Here is a tiny trained network, its code and every weight. The questions are about switching its units off for an input and a target symbol, where a switched-off unit gives its printed mean instead of its output.

import numpy as np


def w(rows, s, z=0):
    codes = np.array(rows[::2]) - 128.0
    scale = np.full(codes.shape[1], s)
    scale[-1] = z or s
    return codes * scale


def norm(h):
    return h / np.sqrt((h * h).mean(-1, keepdims=True) + 1e-5)


def softmax(a):
    e = np.exp(a - a.max(-1, keepdims=True))
    return e / e.sum(-1, keepdims=True)


def log_softmax(a):
    a = a - a.max(-1, keepdims=True)
    return a - np.log(np.exp(a).sum(-1, keepdims=True))


def net(x, mask):
    ids = ['δεζηθλμξπτφψ'.index(c) for c in x.split()]
    T = len(ids)
    res = E[ids] + P[:T]
    u = 0
    for l in range(3):
        r = norm(res)
        for j in range(2):
            rows = slice(2 * j, 2 * j + 2)
            q, k, v = (r @ M[l][rows].T for M in (Q, K, V))
            z = softmax(np.where(np.tri(T) > 0, q @ k.T / 2**0.5, -1e9)) @ v
            o = O[l][rows]
            res = res + np.where(mask[u + j], z, o[:, -1]) @ o[:, :-1]
        u += 2
    return log_softmax(norm(res)[-1] @ U[:, :-1].T + U[:, -1])


Q, K, V, O = {}, {}, {}, {}
E = w([
[194,124,154,134,166,134,144,162,131,127,160],'δ',
[131,126,129,115,105,140,200,180,109,135,137],'ε',
[142,122,156,114,132,75,104,96,111,79,127],'ζ',
[120,83,161,116,188,140,157,119,189,107,149],'η',
[146,75,72,251,73,146,160,51,180,129,138],'θ',
[110,140,82,110,97,62,106,158,142,138,147],'λ',
[147,120,179,160,159,108,25,133,169,150,126],'μ',
[109,159,115,103,106,177,121,91,160,135,110],'ξ',
[159,125,112,98,167,133,183,115,149,191,122],'π',
[161,144,142,127,119,186,111,120,124,164,77],'τ',
[151,150,108,126,129,158,85,133,154,116,121],'φ',
[62,161,159,130,60,122,108,133,123,172,102],'ψ',
],0.028)
P = w([
[198,45,79,51,83,142,145,92,64,99,148],'0',
[183,196,140,127,123,93,190,187,227,93,58],'1',
[110,198,152,189,201,118,190,177,165,70,35],'2',
[96,193,93,156,196,131,154,58,74,61,103],'3',
[181,129,122,150,119,77,39,132,41,134,231],'4',
[126,5,189,53,16,154,90,165,71,90,123],'5',
[175,107,213,134,83,166,140,255,158,52,86],'6',
],0.0087)
Q[0] = w([
[142,127,114,85,152,60,143,126,133,190,72],'0.h1',
[131,127,150,122,111,156,124,118,137,104,163],'0.h1',
[5,133,119,126,135,131,105,149,140,120,178],'0.h2',
[114,88,96,180,171,160,110,114,38,130,126],'0.h2',
],0.016)
K[0] = w([
[137,146,136,83,135,114,124,157,147,115,96],'0.h1',
[106,151,118,140,120,138,141,126,162,102,133],'0.h1',
[107,127,143,1,181,136,103,165,105,162,127],'0.h2',
[185,71,164,126,43,85,131,109,151,211,121],'0.h2',
],0.0075)
V[0] = w([
[104,128,158,38,154,168,98,200,108,120,144],'0.h1',
[164,102,93,250,72,111,173,87,160,123,137],'0.h1',
[130,93,111,232,93,143,151,105,141,97,144],'0.h2',
[143,59,174,97,112,110,123,151,125,160,97],'0.h2',
],0.016)
O[0] = w([
[159,126,105,93,121,44,152,77,87,149,111,48],'0.h1',
[108,120,159,175,150,248,102,171,196,82,140,231],'0.h1',
[168,75,121,141,107,112,165,187,132,149,88,254],'0.h2',
[117,143,186,142,113,134,130,92,120,152,143,163],'0.h2',
],0.011,0.0042)
Q[1] = w([
[137,213,137,192,158,94,169,134,161,95,83],'1.h1',
[151,111,46,252,104,106,150,31,106,171,202],'1.h1',
[108,238,148,186,198,87,173,157,144,107,57],'1.h2',
[117,119,29,255,165,109,126,30,29,164,217],'1.h2',
],0.022)
K[1] = w([
[134,88,114,109,114,152,109,96,93,140,178],'1.h1',
[160,142,173,14,95,119,115,159,167,133,131],'1.h1',
[140,94,110,128,101,161,113,88,97,133,198],'1.h2',
[158,137,182,3,103,121,111,161,160,137,118],'1.h2',
],0.033)
V[1] = w([
[229,123,213,154,146,129,53,151,76,41,107],'1.h1',
[64,25,193,132,61,207,132,33,202,53,18],'1.h1',
[195,125,128,138,192,236,156,116,63,195,58],'1.h2',
[153,183,160,98,70,134,162,170,19,9,80],'1.h2',
],0.016)
O[1] = w([
[68,91,84,88,181,97,118,93,199,229,127,211],'1.h1',
[191,162,163,57,109,113,109,103,236,132,159,223],'1.h1',
[184,162,129,248,193,104,60,97,119,154,183,255],'1.h2',
[101,146,117,87,201,193,66,221,152,131,176,184],'1.h2',
],0.012,0.0097)
Q[2] = w([
[139,3,144,108,158,108,104,103,112,146,103],'2.h1',
[102,151,135,169,201,119,172,86,150,90,66],'2.h1',
[79,141,90,192,83,159,84,120,147,148,52],'2.h2',
[97,232,147,138,193,88,177,143,151,98,79],'2.h2',
],0.024)
K[2] = w([
[187,146,135,99,180,19,85,203,127,116,28],'2.h1',
[159,87,156,62,164,133,116,68,41,125,165],'2.h1',
[205,135,143,51,176,65,100,145,49,160,82],'2.h2',
[115,71,87,101,73,186,122,43,59,145,249],'2.h2',
],0.017)
V[2] = w([
[136,13,104,167,120,162,74,108,180,55,107],'2.h1',
[168,139,5,92,139,90,41,121,138,67,47],'2.h1',
[47,188,170,165,40,126,10,122,135,171,56],'2.h2',
[151,175,183,80,193,49,155,166,75,162,94],'2.h2',
],0.02)
O[2] = w([
[58,180,93,145,78,72,166,160,98,152,147,43],'2.h1',
[129,185,61,114,93,90,109,92,96,113,201,115],'2.h1',
[50,166,174,165,162,108,147,52,129,115,133,85],'2.h2',
[137,150,138,149,83,97,141,162,251,154,112,254],'2.h2',
],0.014,0.0011)
U = w([
[144,43,83,249,86,164,140,62,127,62,124,150],'δ',
[81,144,147,108,106,146,197,140,62,134,128,252],'ε',
[189,158,128,66,120,121,106,115,101,40,200,28],'ζ',
[90,171,16,133,122,83,126,139,121,117,155,184],'η',
[60,137,141,149,106,56,162,94,156,177,84,201],'θ',
[84,166,89,40,159,152,129,135,206,141,140,96],'λ',
[114,137,201,74,166,180,144,73,154,60,138,77],'μ',
[105,159,134,137,107,137,152,157,170,118,167,102],'ξ',
[208,126,110,101,66,69,133,124,173,133,94,109],'π',
[152,162,151,159,173,89,78,103,171,164,171,119],'τ',
[137,49,69,147,199,109,150,125,82,206,88,86],'φ',
[156,111,142,117,189,147,83,221,95,107,116,62],'ψ',
],0.011,0.0039)

Each question gives the input, a string of symbols that net reads in full, and the target symbol t.
The units are the heads (2 rows each of Q, K, V and O). Each row of codes is followed by its name. A weight is (code - 128) times the scale printed after its matrix; where a second scale follows, it is the last column's (O and U).
mask holds one flag per head, layer by layer. A switched-off head (its flag False) gives its mean, the last column of its rows in O, instead of its output. The means were averaged over made-up inputs and are rounded, as every weight is.
A unit's drop is (log p(t) with every unit on - log p(t) with that unit switched off) / (log p(t) with every unit on - log p(t) with every unit switched off).
The circuit of an input: a set's keep is (log p(t) with only the set's units on - log p(t) with every unit switched off) / (log p(t) with every unit on - log p(t) with every unit switched off). Starting from all 6 units, units are removed one at a time, each time the one whose removal leaves the highest keep (on an exact tie, the one counted first), for as long as the keep stays at least 0.8.
units of the circuit, in order: the units of the circuit, biggest drop first
unit that matters most: the unit with the biggest drop
heads that matter: for each layer, one digit per head in row order, 1 if its drop is at least 0.15 and else 0, layers parted by /
input φ φ ζ ξ, target η: units of the circuit, in order : 0.h1; 2.h1; 1.h1
input ξ τ ζ τ ψ π, target λ: units of the circuit, in order : 1.h2
input τ η θ ε ψ λ, target η: heads that matter : 11 / 10 / 11
input θ τ η η ζ φ, target ξ: heads that matter : 10 / 00 / 10
input θ τ λ η, target μ: heads that matter : 10 / 11 / 01
input ψ θ μ τ τ τ ε, target ε: units of the circuit, in order : 2.h1; 2.h2
input λ η ε τ, target ε: heads that matter : 10 / 11 / 00
input ε θ μ ψ ε η η, target μ: units of the circuit, in order : 1.h1; 2.h2; 0.h1
input μ ξ λ ζ τ η, target ε: units of the circuit, in order : 1.h1; 1.h2; 0.h1
input μ τ τ μ ξ τ π, target θ: units of the circuit, in order : 1.h2; 2.h2
input π ψ φ δ λ φ, target η: units of the circuit, in order : 0.h2; 2.h1
input η τ τ ζ, target π: units of the circuit, in order : 2.h2; 0.h1
input ζ λ δ φ τ, target ε: heads that matter : 00 / 11 / 00
input δ φ ε λ, target φ: unit that matters most : 1.h1
input δ ε θ ψ τ ε τ, target π: heads that matter : 01 / 11 / 00
input θ δ ζ τ τ, target π: units of the circuit, in order : 0.h2; 1.h1
input δ η ε δ ζ τ, target ψ: units of the circuit, in order : 1.h2; 1.h1; 0.h1
input ε ε τ, target ψ: units of the circuit, in order : 1.h1; 1.h2
input τ η ε φ ε η, target ψ: heads that matter : 10 / 11 / 00
input τ η θ ε ψ, target θ: heads that matter : 10 / 01 / 10
input μ λ τ ξ δ τ ε, target ζ: heads that matter : 00 / 00 / 00
